[[-10   8 -39]
 [ -8  -2 -29]
 [ 58 -39 -59]]
|
[[-10   8]
 [ -8  -2]]

[[-23  27  30 -63   2]
 [ -7  41  42 -69  -6]
 [  5 -27 -40  57   8]
 [ 13  16  28 -23   4]]
|
[[-23  27]
 [ -7  41]]

[[54 29]
 [54 28]
 [53 27]
 [55 28]]
|
[[54 29]
 [54 28]]

[[-33  -3 -11  36 -22]
 [-33   1 -64  30 -47]
 [-29 -54   5  26 -13]]
|
[[-33  -3]
 [-33   1]]

[[-42  17 -34   0  56]
 [  2  -3 -59 -12 -48]]
|
[[-42  17]
 [  2  -3]]

[[-26 -67  59]
 [-14 -12 -52]
 [-21 -47  -9]
 [-46 -50  31]]
|
[[-26 -67]
 [-14 -12]]
---
[[ 22 -35]
 [-50  76]
 [ -3  31]
 [ 12  44]
 [ 25 -39]]
|
[[ 22 -50  -3  12  25]
 [-35  76  31  44 -39]]

[[  0   0  -9   0   0  -7   2   7  -4  25  -9   8   7 -12   6   4]
 [-59 -45   0 -42 -10  16  51 -66  20 -24  17  -1   0 -43  11 -12]
 [-28   0  22  -9   8   0  23  34  -6  15   0  16   3  -1   5  20]]
|
[[  0 -59 -28]
 [  0 -45   0]
 [ -9   0  22]
 [  0 -42  -9]
 [  0 -10   8]
 [ -7  16   0]
 [  2  51  23]
 [  7 -66  34]
 [ -4  20  -6]
 [ 25 -24  15]
 [ -9  17   0]
 [  8  -1  16]
 [  7   0   3]
 [-12 -43  -1]
 [  6  11   5]
 [  4 -12  20]]

[[ 48 -23   4 -28  17 -33 -30 -20]
 [ -6  60 -54  -9 -39  17 -31   0]
 [-20 -39 -49   6  25   7  11 -19]
 [ 34 -26 -39  26 -33  10  31   7]
 [-15  27  -1  49  19  51 -48 -19]
 [ 14  27  58 -46 -61 -59 -55  26]
 [ 33 -27 -53  18  34 -39  60  -3]
 [ 38 -57  16  36  35 -26 -54  58]
 [ 20 -57  10 -20  51  36  -7 -21]
 [-43  19  -3  53 -55  56  37 -42]
 [ 20 -21   6  39 -57  23  -3 -12]]
|
[[ 48  -6 -20  34 -15  14  33  38  20 -43  20]
 [-23  60 -39 -26  27  27 -27 -57 -57  19 -21]
 [  4 -54 -49 -39  -1  58 -53  16  10  -3   6]
 [-28  -9   6  26  49 -46  18  36 -20  53  39]
 [ 17 -39  25 -33  19 -61  34  35  51 -55 -57]
 [-33  17   7  10  51 -59 -39 -26  36  56  23]
 [-30 -31  11  31 -48 -55  60 -54  -7  37  -3]
 [-20   0 -19   7 -19  26  -3  58 -21 -42 -12]]

[[ -6  -6  -4  -5  -7  -5  -5]
 [ 49  46  48  50  43  47  48]
 [-17 -18 -17 -16 -18 -17 -16]
 [  8  11  11   1   9   5  -1]
 [ 52  46  49  64  41  50  64]]
|
[[ -6  49 -17   8  52]
 [ -6  46 -18  11  46]
 [ -4  48 -17  11  49]
 [ -5  50 -16   1  64]
 [ -7  43 -18   9  41]
 [ -5  47 -17   5  50]
 [ -5  48 -16  -1  64]]

[[ 56  -1 -54  40]
 [ 31  -4 -23   2]
 [ 53  24 -43  32]
 [-39   5  21 -11]
 [  6  10 -29  14]
 [-31 -24  28 -29]
 [ 26   5 -24  26]
 [  6  22 -32  27]
 [ 18 -53  -5 -31]
 [-34  -5  39 -22]
 [ 41 -10 -42  11]
 [  6  31 -22  32]]
|
[[ 56  31  53 -39   6 -31  26   6  18 -34  41   6]
 [ -1  -4  24   5  10 -24   5  22 -53  -5 -10  31]
 [-54 -23 -43  21 -29  28 -24 -32  -5  39 -42 -22]
 [ 40   2  32 -11  14 -29  26  27 -31 -22  11  32]]

[[  5  27 -38 -30  17  39 -68 -15 -43  21  46   4  54]
 [ 15  28  76 -17  27  39  69 -44  45  34  35 -18   2]]
|
[[  5  15]
 [ 27  28]
 [-38  76]
 [-30 -17]
 [ 17  27]
 [ 39  39]
 [-68  69]
 [-15 -44]
 [-43  45]
 [ 21  34]
 [ 46  35]
 [  4 -18]
 [ 54   2]]

[[-18 -30   1   7  -8 -27   6 -16 -21 -34   6  20  26 -13   0]
 [  2 -17   4 -16  -3 -16  -5 -22 -30 -16  -6  28  -9  -3 -14]
 [ 27  32   4  19   9  36 -10   2  37  12 -10   6  -9  73   3]]
|
[[-18   2  27]
 [-30 -17  32]
 [  1   4   4]
 [  7 -16  19]
 [ -8  -3   9]
 [-27 -16  36]
 [  6  -5 -10]
 [-16 -22   2]
 [-21 -30  37]
 [-34 -16  12]
 [  6  -6 -10]
 [ 20  28   6]
 [ 26  -9  -9]
 [-13  -3  73]
 [  0 -14   3]]
